Here is a tiny trained network, its code and every weight. The questions are about switching its units off for an input and a class, where a switched-off unit gives its printed mean instead of its output.

import numpy as np


def w(rows, s, z=0):
    codes = np.array(rows[::2]) - 128.0
    scale = np.full(codes.shape[1], s)
    scale[-1] = z or s
    return codes * scale


def norm(h):
    return h / np.sqrt((h * h).mean(-1, keepdims=True) + 1e-5)


def f(y):
    return np.maximum(y, 0)


def log_softmax(a):
    a = a - a.max(-1, keepdims=True)
    return a - np.log(np.exp(a).sum(-1, keepdims=True))


def net(x, mask):
    res = np.array(x, float).reshape(1, 8) / 4 @ E
    u = 0
    for l in range(2):
        y = f(norm(res) @ A[l][:, :-1].T + A[l][:, -1])
        res = res + np.where(mask[u : u + 13], y, B[l][:, -1]) @ B[l][:, :-1]
        u += 13
    return log_softmax(norm(res)[-1] @ U[:, :-1].T + U[:, -1])


A, B = {}, {}
E = w([
[135,132,132,122,118,110],'x0',
[86,96,163,151,214,69],'x1',
[113,148,165,123,108,117],'x2',
[5,220,25,120,151,89],'x3',
[135,135,128,131,125,119],'x4',
[118,123,129,128,133,143],'x5',
[114,111,127,114,128,140],'x6',
[110,86,113,255,74,92],'x7',
],0.0045)
A[0] = w([
[171,147,149,61,173,136,167],'L0N0',
[123,155,163,103,100,107,138],'L0N1',
[143,66,115,213,88,171,106],'L0N2',
[94,76,176,140,245,43,167],'L0N3',
[16,164,27,148,85,72,4],'L0N4',
[126,98,102,220,163,28,106],'L0N5',
[159,186,98,121,125,226,105],'L0N6',
[59,254,44,52,185,116,102],'L0N7',
[177,177,87,116,212,116,126],'L0N8',
[71,197,63,128,129,103,178],'L0N9',
[23,117,43,178,61,77,19],'L0N10',
[78,174,201,130,55,165,140],'L0N11',
[71,141,186,101,230,68,125],'L0N12',
],0.0064,0.0039)
B[0] = w([
[149,234,101,137,157,253,221],'L0N0',
[101,128,62,135,167,144,152],'L0N1',
[140,151,115,129,65,67,197],'L0N2',
[113,96,147,160,218,85,246],'L0N3',
[237,205,157,109,177,210,203],'L0N4',
[86,93,170,129,99,195,200],'L0N5',
[76,171,109,100,150,132,178],'L0N6',
[9,42,130,106,70,58,253],'L0N7',
[115,130,128,104,126,109,178],'L0N8',
[87,95,111,26,127,169,223],'L0N9',
[253,178,166,142,194,193,197],'L0N10',
[142,132,78,118,119,124,169],'L0N11',
[153,80,105,140,153,50,220],'L0N12',
],0.0062,0.0053)
A[1] = w([
[119,61,140,197,176,80,68],'L1N0',
[168,110,211,182,236,163,133],'L1N1',
[94,185,155,57,162,143,134],'L1N2',
[130,131,137,100,234,149,189],'L1N3',
[67,216,92,184,240,141,195],'L1N4',
[119,65,132,195,85,47,84],'L1N5',
[155,163,87,85,40,172,252],'L1N6',
[101,114,180,103,104,59,123],'L1N7',
[159,114,116,164,72,108,83],'L1N8',
[206,193,164,99,79,181,149],'L1N9',
[170,193,124,123,186,155,216],'L1N10',
[140,98,43,161,3,118,33],'L1N11',
[135,88,113,127,157,168,114],'L1N12',
],0.0082,0.0029)
B[1] = w([
[94,157,104,122,114,221,196],'L1N0',
[89,207,193,71,91,131,251],'L1N1',
[115,78,126,186,96,153,218],'L1N2',
[193,157,145,166,85,63,254],'L1N3',
[236,145,164,122,143,91,232],'L1N4',
[68,86,128,142,96,219,179],'L1N5',
[131,133,72,173,109,177,253],'L1N6',
[153,121,122,180,154,155,161],'L1N7',
[106,132,152,138,101,28,161],'L1N8',
[121,61,45,166,181,129,241],'L1N9',
[141,132,130,104,227,110,227],'L1N10',
[193,171,182,93,92,2,177],'L1N11',
[110,162,116,131,116,92,161],'L1N12',
],0.0072,0.0066)
U = w([
[222,134,29,160,172,216,248],'0',
[208,197,234,103,197,102,236],'1',
[199,101,114,198,4,90,71],'2',
[50,91,237,181,73,202,71],'3',
[40,120,54,47,61,181,71],'4',
[47,41,144,81,206,29,3],'5',
],0.013,0.0019)

Each question gives the input, the list of numbers given to net, and the class t.
The units are the neurons (one row each of A and B). Each row of codes is followed by its name. A weight is (code - 128) times the scale printed after its matrix; where a second scale follows, it is the last column's (A, B and U).
mask holds one flag per neuron, layer by layer. A switched-off neuron (its flag False) gives its mean, the last column of its row in B, instead of its output. The means were averaged over made-up inputs and are rounded, as every weight is.
A unit's drop is (log p(t) with every unit on - log p(t) with that unit switched off) / (log p(t) with every unit on - log p(t) with every unit switched off).
unit that matters most: the unit with the biggest drop
k most important neurons: the k neurons with the biggest drops, biggest first
top k neurons in layer l: the k neurons of layer l with the biggest drops, biggest first
input [1,3,5,0,-8,5,6,2], class 3: top 2 neurons in layer 0 => (L0N0, L0N4)
input [-5,-4,-5,0,6,-4,2,3], class 2: unit that matters most => L0N2
input [-5,1,-3,6,-4,1,-2,3], class 1: 2 most important neurons => (L0N10, L0N4)
input [4,2,6,-8,1,-4,3,6], class 3: 2 most important neurons => (L1N5, L1N3)
input [2,1,5,-1,-5,1,-1,7], class 3: 2 most important neurons => (L1N5, L1N3)
input [-1,-7,-8,1,-4,4,-4,-5], class 4: 4 most important neurons => (L0N7, L0N10, L0N4, L0N3)
input [8,-4,4,0,8,-1,-3,-3], class 0: 2 most important neurons => (L0N0, L1N1)
input [7,-6,8,8,6,-8,-2,8], class 0: 2 most important neurons => (L0N4, L0N10)
input [-8,8,7,0,0,8,-4,2], class 3: top 4 neurons in layer 1 => (L1N0, L1N5, L1N10, L1N11)
input [-4,-4,-6,-1,8,8,1,1], class 2: top 4 neurons in layer 0 => (L0N0, L0N4, L0N2, L0N10)
input [-7,0,-3,-5,-5,4,6,1], class 2: 3 most important neurons => (L0N3, L0N4, L0N2)
input [-2,1,5,6,3,7,-2,4], class 1: top 2 neurons in layer 0 => (L0N10, L0N4)
input [2,0,8,3,6,6,1,7], class 0: 2 most important neurons => (L1N9, L0N3)
input [6,-2,-1,-2,8,-8,-2,-2], class 0: unit that matters most => L0N3
input [-2,-2,-8,7,3,-2,0,-8], class 4: top 2 neurons in layer 0 => (L0N7, L0N3)
input [0,8,4,3,7,-3,4,7], class 1: 2 most important neurons => (L0N10, L0N7)
input [8,1,4,4,5,7,3,6], class 1: 2 most important neurons => (L0N10, L1N1)
input [-7,-6,-2,4,-1,4,-2,0], class 4: top 2 neurons in layer 0 => (L0N7, L0N9)
input [2,1,3,6,0,-6,-3,2], class 1: top 2 neurons in layer 0 => (L0N10, L0N4)
input [-8,3,-3,5,2,1,7,-5], class 5: unit that matters most => L0N7
input [-3,1,-4,-4,-1,8,1,0], class 1: 2 most important neurons => (L0N7, L0N12)
